Here is a tiny trained network, its code and every weight. The questions are about switching its units off for an input and a target symbol, where a switched-off unit gives its printed mean instead of its output.

import numpy as np


def w(rows, s, z=0):
    codes = np.array(rows[::2]) - 128.0
    scale = np.full(codes.shape[1], s)
    scale[-1] = z or s
    return codes * scale


def norm(h):
    return h / np.sqrt((h * h).mean(-1, keepdims=True) + 1e-5)


def f(y):
    return np.maximum(y, 0)


def softmax(a):
    e = np.exp(a - a.max(-1, keepdims=True))
    return e / e.sum(-1, keepdims=True)


def log_softmax(a):
    a = a - a.max(-1, keepdims=True)
    return a - np.log(np.exp(a).sum(-1, keepdims=True))


def net(x, mask):
    ids = ['βγδεθμσφ'.index(c) for c in x.split()]
    T = len(ids)
    res = E[ids] + P[:T]
    r = norm(res)
    for j in range(2):
        rows = slice(3 * j, 3 * j + 3)
        q, k, v = (r @ M[0][rows].T for M in (Q, K, V))
        z = softmax(np.where(np.tri(T) > 0, q @ k.T / 3**0.5, -1e9)) @ v
        o = O[0][rows]
        res = res + np.where(mask[j], z, o[:, -1]) @ o[:, :-1]
    y = f(norm(res) @ A[0][:, :-1].T + A[0][:, -1])
    res = res + np.where(mask[2:6], y, B[0][:, -1]) @ B[0][:, :-1]
    return log_softmax(norm(res)[-1] @ U[:, :-1].T + U[:, -1])


Q, K, V, O, A, B = {}, {}, {}, {}, {}, {}
E = w([
[172,253,126,136,122,186],'β',
[184,162,61,174,153,138],'γ',
[162,80,55,66,199,95],'δ',
[137,88,2,140,154,194],'ε',
[120,174,173,136,186,69],'θ',
[144,139,105,77,221,172],'μ',
[135,136,190,3,132,183],'σ',
[55,156,137,153,160,150],'φ',
],0.008)
P = w([
[190,12,210,253,135,165],'0',
[199,122,132,191,178,186],'1',
[179,144,93,161,168,163],'2',
[153,149,80,135,160,155],'3',
[140,155,67,125,148,137],'4',
[121,138,66,96,142,127],'5',
[105,144,64,79,135,118],'6',
[94,148,60,69,117,108],'7',
[84,147,64,57,111,107],'8',
[78,138,63,32,105,109],'9',
],0.0031)
Q[0] = w([
[102,248,132,1,179,241],'head 1',
[134,160,203,146,107,103],'head 1',
[194,186,82,117,183,131],'head 1',
[98,99,141,124,162,116],'head 2',
[130,107,143,177,91,62],'head 2',
[131,177,10,128,222,120],'head 2',
],0.0082)
K[0] = w([
[8,190,186,110,141,92],'head 1',
[192,149,161,102,89,163],'head 1',
[126,171,152,154,178,82],'head 1',
[122,104,133,110,149,108],'head 2',
[173,111,86,123,120,137],'head 2',
[46,145,89,175,185,59],'head 2',
],0.011)
V[0] = w([
[82,194,205,119,99,119],'head 1',
[82,84,77,137,66,238],'head 1',
[77,131,242,136,161,140],'head 1',
[208,97,148,54,113,145],'head 2',
[255,151,45,133,135,132],'head 2',
[144,146,173,109,76,152],'head 2',
],0.0064)
O[0] = w([
[255,110,150,153,114,148,117],'head 1',
[29,243,182,219,222,195,59],'head 1',
[191,78,49,216,128,155,240],'head 1',
[41,81,184,113,71,96,195],'head 2',
[128,79,175,238,121,57,250],'head 2',
[43,205,123,125,86,56,42],'head 2',
],0.005,0.0022)
A[0] = w([
[104,74,129,88,190,78,36],'neuron 1',
[107,62,179,112,152,106,134],'neuron 2',
[254,57,186,128,158,138,4],'neuron 3',
[135,123,113,81,141,218,187],'neuron 4',
],0.006,0.0017)
B[0] = w([
[247,183,238,83,183,218,191],'neuron 1',
[152,202,85,185,134,223,205],'neuron 2',
[31,18,69,167,4,254,207],'neuron 3',
[181,209,22,180,229,13,254],'neuron 4',
],0.0042)
U = w([
[155,82,130,207,141,190,206],'β',
[164,171,66,116,161,93,164],'γ',
[131,93,167,72,176,55,146],'δ',
[52,159,136,54,77,162,137],'ε',
[169,166,175,180,80,105,3],'θ',
[152,68,84,124,62,87,89],'μ',
[1,102,79,146,127,115,31],'σ',
[102,116,152,179,118,26,112],'φ',
],0.0089,0.0038)

Each question gives the input, a string of symbols that net reads in full, and the target symbol t.
The units are the heads (3 rows each of Q, K, V and O) and the neurons (one row each of A and B). Each row of codes is followed by its name. A weight is (code - 128) times the scale printed after its matrix; where a second scale follows, it is the last column's (O, A, B and U).
mask holds one flag per unit, heads first, then neurons. A switched-off unit (its flag False) gives its mean, the last column of its rows in O or B, instead of its output. The means were averaged over made-up inputs and are rounded, as every weight is.
A unit's drop is (log p(t) with every unit on - log p(t) with that unit switched off) / (log p(t) with every unit on - log p(t) with every unit switched off).
unit that matters most: the unit with the biggest drop
top k neurons: the k neurons with the biggest drops, biggest first
heads that matter: for each layer, one digit per head in row order, 1 if its drop is at least 0.15 and else 0, layers parted by /
drop when u is switched off: that unit's drop, to one decimal
input γ μ σ β δ, target δ: heads that matter : 10
input δ γ ε, target σ: heads that matter : 10
input σ μ μ σ σ δ γ, target φ: unit that matters most : head 2
input δ μ δ φ σ ε σ δ δ σ, target γ: top 2 neurons : neuron 4; neuron 3
input δ δ σ δ, target δ: heads that matter : 11
input σ μ θ β, target μ: heads that matter : 10
input μ μ σ σ δ μ μ δ φ, target γ: heads that matter : 01
input σ μ ε φ δ σ, target γ: heads that matter : 11
input δ γ φ γ γ σ, target β: heads that matter : 10
input σ μ σ σ θ μ σ μ δ σ, target μ: heads that matter : 10
input δ σ γ σ δ β δ σ μ β, target θ: heads that matter : 01
input γ σ δ σ σ δ μ, target β: drop when neuron 3 is switched off : 0.2
input γ φ γ δ δ σ, target β: drop when head 2 is switched off : -0.2
input σ μ σ ε δ β γ β, target θ: drop when head 2 is switched off : 0.8
input σ δ γ σ ε θ θ φ φ, target γ: drop when neuron 4 is switched off : 0.1
input δ ε γ σ μ δ δ μ ε, target σ: top neuron : neuron 4
